Each row has a name. Each piece below is followed by the name of the row it came from, unless a question asks for something else. Each question is about the rows just above it. Places in a row count from 1.

56.5 -55.4 -10.6 53.9  z989
-62.4 -70.3 -4.2 -72.9  z954
46.4 18.8 -13.8 -13.8  z532
-19.7 32.1 -27.2 64.5  z279
32.0 32.0 54.7 32.0  z226
-54.2 21.0 65.3 36.8  z486
14.2 80.4 31.0 58.7  z30
15.2 10.5 15.2 -13.7  z734
-51.8 -10.4 -36.3 27.7  z83
Which row holds this, read backwards? 36.8 65.3 21.0 -> z486
Places of -13.7 in row z734: -> 4
Does one of the named rows hold 54.7 32.0 side by side, in this order? -> yes
z279 without one entry, shuffled: 64.5 -27.2 -19.7. Gone: -> 32.1
At which places does z226 hold 32.0? -> 1 2 4
At which places does z532 hold -13.8? -> 3 4

25.7 24.2 -18.2 -12.8 -> z821
12.5 25.4 -20.3 -5.9 -> z225
-48.4 -21.1 -17.6 43.4 -> z105
-49.5 -7.0 47.9 -45.0 -> z893
-37.9 4.7 20.4 15.3 -> z245
69.8 -15.1 -13.9 -29.2 -> z430
-48.4 -21.1 -17.6 40.0 -> z75
-70.4 3.8 -7.0 49.2 -> z328
35.4 -6.9 -6.9 -6.9 -> z511
29.9 -14.9 21.5 -31.2 -> z487
Does one of the named rows hold -29.2 -13.9 -15.1 side by side, in this order? -> no
Every place of -6.9 in z511: -> 2 3 4

-4.1 18.1 19.4 1.4 5.5 3.5 14.6 29.8 50.7 -17.9 39.4 -1.9 15.3 25.0 -6.2
 24.9 23.2 25.0 9.5 9.3 -27.8 17.7 10.8 -0.3 10.0 39.7 12.4 35.6 18.5
 -14.4 10.3 32.4 1.7 30.6 3.1 = z94
-26.1 19.6 14.6 -24.9 -15.5 -7.5 43.9 41.1 16.5 31.9 19.3 -20.3 10.2 4.6
 -6.6 40.6 -13.8 -11.1 5.6 36.7 -7.1 12.1 13.6 10.8 6.0 0.1 0.0 -2.4
 57.6 -12.7 8.7 -34.0 22.7 22.3 -15.6 = z510
28.2 18.3 16.2 -13.5 7.9 18.4 9.7 67.8 -7.2 21.3 -14.8 6.3 -11.7 51.9
 37.6 57.8 12.6 37.7 32.7 -24.9 -2.7 -19.4 32.0 -6.6 8.5 39.5 17.1 22.9
 33.0 27.9 -38.6 -0.2 22.5 24.6 11.1 = z280
-19.1 8.4 -7.1 -15.9 -20.0 -13.5 -13.1 8.3 -7.2 24.7 -0.1 -17.9 7.0
 -13.1 17.6 15.2 -15.7 -28.9 -0.3 26.7 18.4 0.6 -3.9 18.8 1.1 -10.1 -3.1
 -13.1 28.9 2.4 17.4 -37.8 31.3 1.7 -6.2 = z40
-2.5 22.5 33.7 -18.4 6.6 14.7 25.9 64.8 16.7 37.9 14.9 -1.3 2.1 35.5
 24.5 54.0 -4.0 24.7 18.4 17.8 -20.5 11.4 36.5 -4.6 11.0 10.0 8.2 8.3
 59.8 -5.7 -19.3 -13.9 3.4 31.4 -11.6 = z474
1.9 11.1 36.6 5.0 23.1 25.3 13.8 22.8 -1.3 59.5 9.9 18.9 8.7 13.3 33.7
 16.1 -16.7 11.0 6.4 39.0 4.5 29.8 34.7 3.9 13.8 -36.9 2.3 -20.2 44.5
 -3.3 -2.0 -18.9 -16.2 10.5 3.9 = z351
-25.6 13.4 -16.4 -13.5 -29.5 -26.1 41.4 4.0 22.0 -10.5 20.3 -28.1 17.2
 -18.0 -37.6 15.0 3.7 -29.6 -0.7 23.7 10.7 1.3 -18.9 25.0 1.7 23.7 2.3
 12.5 17.4 -2.9 37.2 -14.1 45.7 10.9 3.0 = z898
28.2 18.3 16.2 -13.5 7.9 18.4 9.7 -5.6 -7.2 21.3 25.6 6.3 -11.7 51.9
 37.6 57.8 12.6 37.7 32.7 1.4 -2.7 -19.4 32.0 -6.6 8.5 39.5 17.1 22.9
 33.0 27.9 -38.6 -0.2 22.5 24.6 11.1 = z297
8.9 12.9 -9.1 18.1 -1.4 -5.2 15.9 -5.6 34.3 -33.0 -8.9 1.0 21.3 0.1
 -18.8 2.2 34.6 4.5 10.1 1.4 14.4 5.5 -13.1 22.1 10.2 49.3 17.3 38.2
 -14.5 14.1 36.8 38.2 34.0 13.9 27.7 = z402
13.6 1.8 36.5 43.2 44.9 35.7 -4.7 -29.7 5.5 49.4 21.9 44.0 24.2 -7.6
 32.8 -30.8 -6.3 8.7 -4.0 51.8 24.5 52.8 24.8 14.9 19.9 -56.2 4.7 -24.2
 8.0 -0.9 29.8 12.1 -35.0 -4.6 1.9 = z459
15.3 3.0 33.4 51.3 45.6 32.2 -8.8 -35.8 28.0 19.4 36.9 43.7 30.3 -7.6
 20.4 -36.1 12.0 16.9 -3.9 43.9 15.5 54.8 16.2 14.7 20.9 -30.9 9.6 -3.2
 -8.0 -4.8 39.8 40.1 -34.3 1.4 10.8 = z472
At which places does z94 hold 17.7? -> 22
Which row holds this, read backwards? -8.0 -3.2 9.6 -30.9 20.9 14.7 16.2 54.8 15.5 43.9 -> z472
Which value appears more than once in z40? -> -13.1
Which entry of z510 is missing from 22.7 -15.5 41.1 43.9 -26.1 22.3 -6.6 -34.0 36.7 -7.1 19.3 12.1 -11.1 8.7
 -13.8 10.2 -2.4 40.6 31.9 -7.5 10.8 0.0 6.0 -12.7 -15.6 57.6 19.6 4.6
 -24.9 14.6 -20.3 16.5 5.6 0.1? -> 13.6
Repeated in z402: -> 38.2

-21.7 12.7 25.3 6.7 39.6 11.9 4.4 -28.1 -19.8 39.0 -22.8 -10.7 36.5 13.7
 19.9 -6.3 18.0 26.4 21.6 18.1 35.1 18.1 13.3 -1.3 39.6  z447
-4.7 53.7 8.8 31.2 29.0 40.7 44.3 13.6 3.7 36.1 -32.4 19.2 39.9 -13.6
 0.2 11.1 37.7 40.2 18.6 13.6 23.9 26.4 13.7 -10.9 -4.7  z583
79.0 9.1 -51.1 51.4 4.6 13.2 44.7 63.5 19.0 -6.7 7.1 22.4 6.1 -18.6
 -44.9 52.7 7.5 54.6 10.2 13.8 -39.0 10.1 -16.5 -14.8 16.3  z12
-6.1 43.7 30.0 7.1 14.2 25.7 8.4 5.3 19.7 24.5 4.9 28.3 25.9 16.3 33.6
 -21.5 22.1 -14.3 24.5 21.3 46.4 19.2 41.6 24.5 -24.6  z491
-4.3 42.9 36.1 3.4 8.4 26.4 8.2 9.2 27.0 20.0 14.6 31.8 19.3 19.2 38.6
 -17.8 22.2 -20.3 19.9 17.6 45.2 17.9 42.5 29.3 -29.5  z877
-9.2 42.4 30.3 6.1 15.0 24.3 6.0 2.9 18.1 25.2 4.6 27.0 26.7 17.6 34.5
 -24.0 21.1 -15.5 25.0 22.3 47.8 19.0 42.4 23.7 -23.1  z963
-46.6 -10.8 36.9 -14.0 18.8 -12.5 -38.2 -21.4 7.1 15.7 38.8 4.3 12.9
 53.8 51.9 -32.1 -7.9 -33.4 30.4 32.4 48.7 7.5 43.1 43.4 26.8  z976
-6.2 27.1 63.6 -20.2 -4.2 29.2 19.9 -12.4 14.9 13.6 2.4 5.3 -2.6 2.6
 37.7 15.7 30.7 -4.6 -21.5 -26.7 20.1 9.4 3.7 14.2 -19.1  z686
-21.7 12.7 25.3 6.7 39.6 11.9 4.4 -28.1 -19.8 39.0 -22.8 -10.7 28.1 13.7
 19.9 -6.3 18.0 26.4 21.6 18.1 35.1 18.1 13.3 -1.3 25.0  z384
-15.1 -12.6 9.7 5.9 28.7 -5.6 -8.1 -15.9 -13.1 20.3 2.6 -11.5 19.4 22.2
 12.7 1.9 0.5 19.2 19.5 20.0 16.8 9.1 7.2 6.0 50.4  z150
-39.5 19.2 38.2 -8.9 10.1 1.0 -33.1 -3.6 27.3 15.6 44.4 30.2 18.2 53.1
 59.9 -50.5 -0.6 -55.9 39.4 40.7 64.9 12.8 66.9 55.5 -16.4  z138
13.2 4.6 is which row, read backwards? -> z12
The value that z491 holds more than once: -> 24.5
Is 17.9 42.5 printed in one of the named rows, side by side and in this order? -> yes
Does one of the named rows hold 28.7 -5.6 -8.1 side by side, in this order? -> yes
Which row holds -21.7 12.7 25.3 6.7 39.6 11.9 4.4 -28.1 -19.8 39.0 -22.8 -10.7 28.1 13.7
 19.9 -6.3 18.0 26.4 21.6 18.1 35.1 18.1 13.3 -1.3 25.0? -> z384

